Below are the code and all the weights of a small trained network. Each question names an input and a target symbol and asks about switching units off, where a switched-off unit gives its printed mean instead of its output.

import numpy as np


def w(rows, s, z=0):
    codes = np.array(rows[::2]) - 128.0
    scale = np.full(codes.shape[1], s)
    scale[-1] = z or s
    return codes * scale


def f(y):
    return y / 2 * (1 + np.tanh(0.7978845608 * (y + 0.044715 * y**3)))


def softmax(a):
    e = np.exp(a - a.max(-1, keepdims=True))
    return e / e.sum(-1, keepdims=True)


def log_softmax(a):
    a = a - a.max(-1, keepdims=True)
    return a - np.log(np.exp(a).sum(-1, keepdims=True))


def net(x, mask):
    ids = ['αημστφω'.index(c) for c in x.split()]
    T = len(ids)
    res = E[ids] + P[:T]
    r = res
    for j in range(3):
        rows = slice(2 * j, 2 * j + 2)
        q, k, v = (r @ M[0][rows].T for M in (Q, K, V))
        z = softmax(np.where(np.tri(T) > 0, q @ k.T / 2**0.5, -1e9)) @ v
        o = O[0][rows]
        res = res + np.where(mask[j], z, o[:, -1]) @ o[:, :-1]
    y = f(res @ A[0][:, :-1].T + A[0][:, -1])
    res = res + np.where(mask[3:15], y, B[0][:, -1]) @ B[0][:, :-1]
    return log_softmax(res[-1] @ U[:, :-1].T + U[:, -1])


Q, K, V, O, A, B = {}, {}, {}, {}, {}, {}
E = w([
[192,229,202,124],'α',
[67,210,96,42],'η',
[19,107,140,126],'μ',
[98,136,226,77],'σ',
[53,20,49,94],'τ',
[73,108,108,221],'φ',
[167,2,73,43],'ω',
],0.0087)
P = w([
[215,180,44,196],'0',
[184,96,72,157],'1',
[157,88,109,91],'2',
[157,13,138,86],'3',
[133,13,202,8],'4',
[159,112,154,59],'5',
],0.0017)
Q[0] = w([
[226,126,165,176],'head 1',
[123,245,191,67],'head 1',
[106,144,34,41],'head 2',
[253,127,156,94],'head 2',
[25,150,110,56],'head 3',
[105,51,72,199],'head 3',
],0.022)
K[0] = w([
[166,219,111,166],'head 1',
[69,187,212,138],'head 1',
[95,61,116,36],'head 2',
[229,135,121,66],'head 2',
[4,87,165,109],'head 3',
[125,111,55,159],'head 3',
],0.026)
V[0] = w([
[148,121,172,75],'head 1',
[139,184,12,115],'head 1',
[80,66,173,190],'head 2',
[255,32,141,109],'head 2',
[63,151,100,127],'head 3',
[54,52,183,124],'head 3',
],0.012)
O[0] = w([
[169,114,148,155,175],'head 1',
[106,150,9,105,136],'head 1',
[92,198,146,126,153],'head 2',
[190,164,115,44,254],'head 2',
[143,113,109,86,151],'head 3',
[73,86,172,102,227],'head 3',
],0.011,0.0046)
A[0] = w([
[127,48,217,168,172],'neuron 1',
[119,168,98,99,87],'neuron 2',
[35,132,109,212,172],'neuron 3',
[202,36,147,147,134],'neuron 4',
[96,145,135,146,255],'neuron 5',
[165,144,165,149,107],'neuron 6',
[17,205,147,73,39],'neuron 7',
[2,146,87,93,97],'neuron 8',
[91,122,150,153,23],'neuron 9',
[221,135,145,189,96],'neuron 10',
[43,127,151,189,56],'neuron 11',
[113,18,52,104,135],'neuron 12',
],0.009,0.0031)
B[0] = w([
[46,188,155,129,198],'neuron 1',
[150,166,121,143,144],'neuron 2',
[134,62,148,30,235],'neuron 3',
[165,176,118,104,195],'neuron 4',
[109,91,196,160,171],'neuron 5',
[112,145,125,167,124],'neuron 6',
[251,97,127,121,191],'neuron 7',
[177,99,65,242,236],'neuron 8',
[175,150,101,126,139],'neuron 9',
[169,125,120,215,135],'neuron 10',
[221,120,90,60,206],'neuron 11',
[38,174,52,129,253],'neuron 12',
],0.014,0.0061)
U = w([
[106,156,119,139,42],'α',
[6,121,57,176,128],'η',
[147,30,161,102,163],'μ',
[13,152,205,115,226],'σ',
[178,211,135,204,172],'τ',
[105,154,121,126,3],'φ',
[166,253,72,29,94],'ω',
],0.0044,0.0041)

Each question gives the input, a string of symbols that net reads in full, and the target symbol t.
The units are the heads (2 rows each of Q, K, V and O) and the neurons (one row each of A and B). Each row of codes is followed by its name. A weight is (code - 128) times the scale printed after its matrix; where a second scale follows, it is the last column's (O, A, B and U).
mask holds one flag per unit, heads first, then neurons. A switched-off unit (its flag False) gives its mean, the last column of its rows in O or B, instead of its output. The means were averaged over made-up inputs and are rounded, as every weight is.
A unit's drop is (log p(t) with every unit on - log p(t) with that unit switched off) / (log p(t) with every unit on - log p(t) with every unit switched off).
The circuit of an input: a set's keep is (log p(t) with only the set's units on - log p(t) with every unit switched off) / (log p(t) with every unit on - log p(t) with every unit switched off). Starting from the 12 units with the biggest drops (on a tie, the unit counted first), units are removed one at a time, each time the one whose removal leaves the highest keep (on an exact tie, the one counted first), for as long as the keep stays at least 0.8.
circuit, biggest first: the units of the circuit, biggest drop first
most important unit: the unit with the biggest drop
top k neurons: the k neurons with the biggest drops, biggest first
which heads matter: for each layer, one digit per head in row order, 1 if its drop is at least 0.15 and else 0, layers parted by /
drop of u: that unit's drop, to one decimal
input φ φ α, target τ: which heads matter : 001
input μ φ μ σ ω τ, target η: which heads matter : 001
input ω ω ω μ η, target μ: most important unit : neuron 12
input ω φ μ μ ω τ, target η: top 2 neurons : (neuron 12; neuron 8)
input σ φ μ, target μ: circuit, biggest first : (head 2; neuron 3; neuron 7; neuron 12)
input η φ η, target η: circuit, biggest first : (head 2; head 1; neuron 12)
input ω ω σ, target σ: circuit, biggest first : (head 1; neuron 1; neuron 8)
input μ μ μ μ φ, target μ: top 2 neurons : (neuron 3; neuron 11)
input η σ η, target σ: top 3 neurons : (neuron 1; neuron 8; neuron 7)
input φ α η μ η, target μ: top 2 neurons : (neuron 7; neuron 12)
input σ σ σ ω σ, target σ: top 2 neurons : (neuron 1; neuron 8)
input τ φ η, target τ: top 3 neurons : (neuron 8; neuron 3; neuron 7)
input ω ω μ, target μ: drop of neuron 3 : 0.4
input η μ μ μ φ, target μ: most important unit : head 2
input τ φ τ η, target τ: drop of neuron 8 : 0.4
input μ σ η η, target σ: drop of head 1 : 0.9
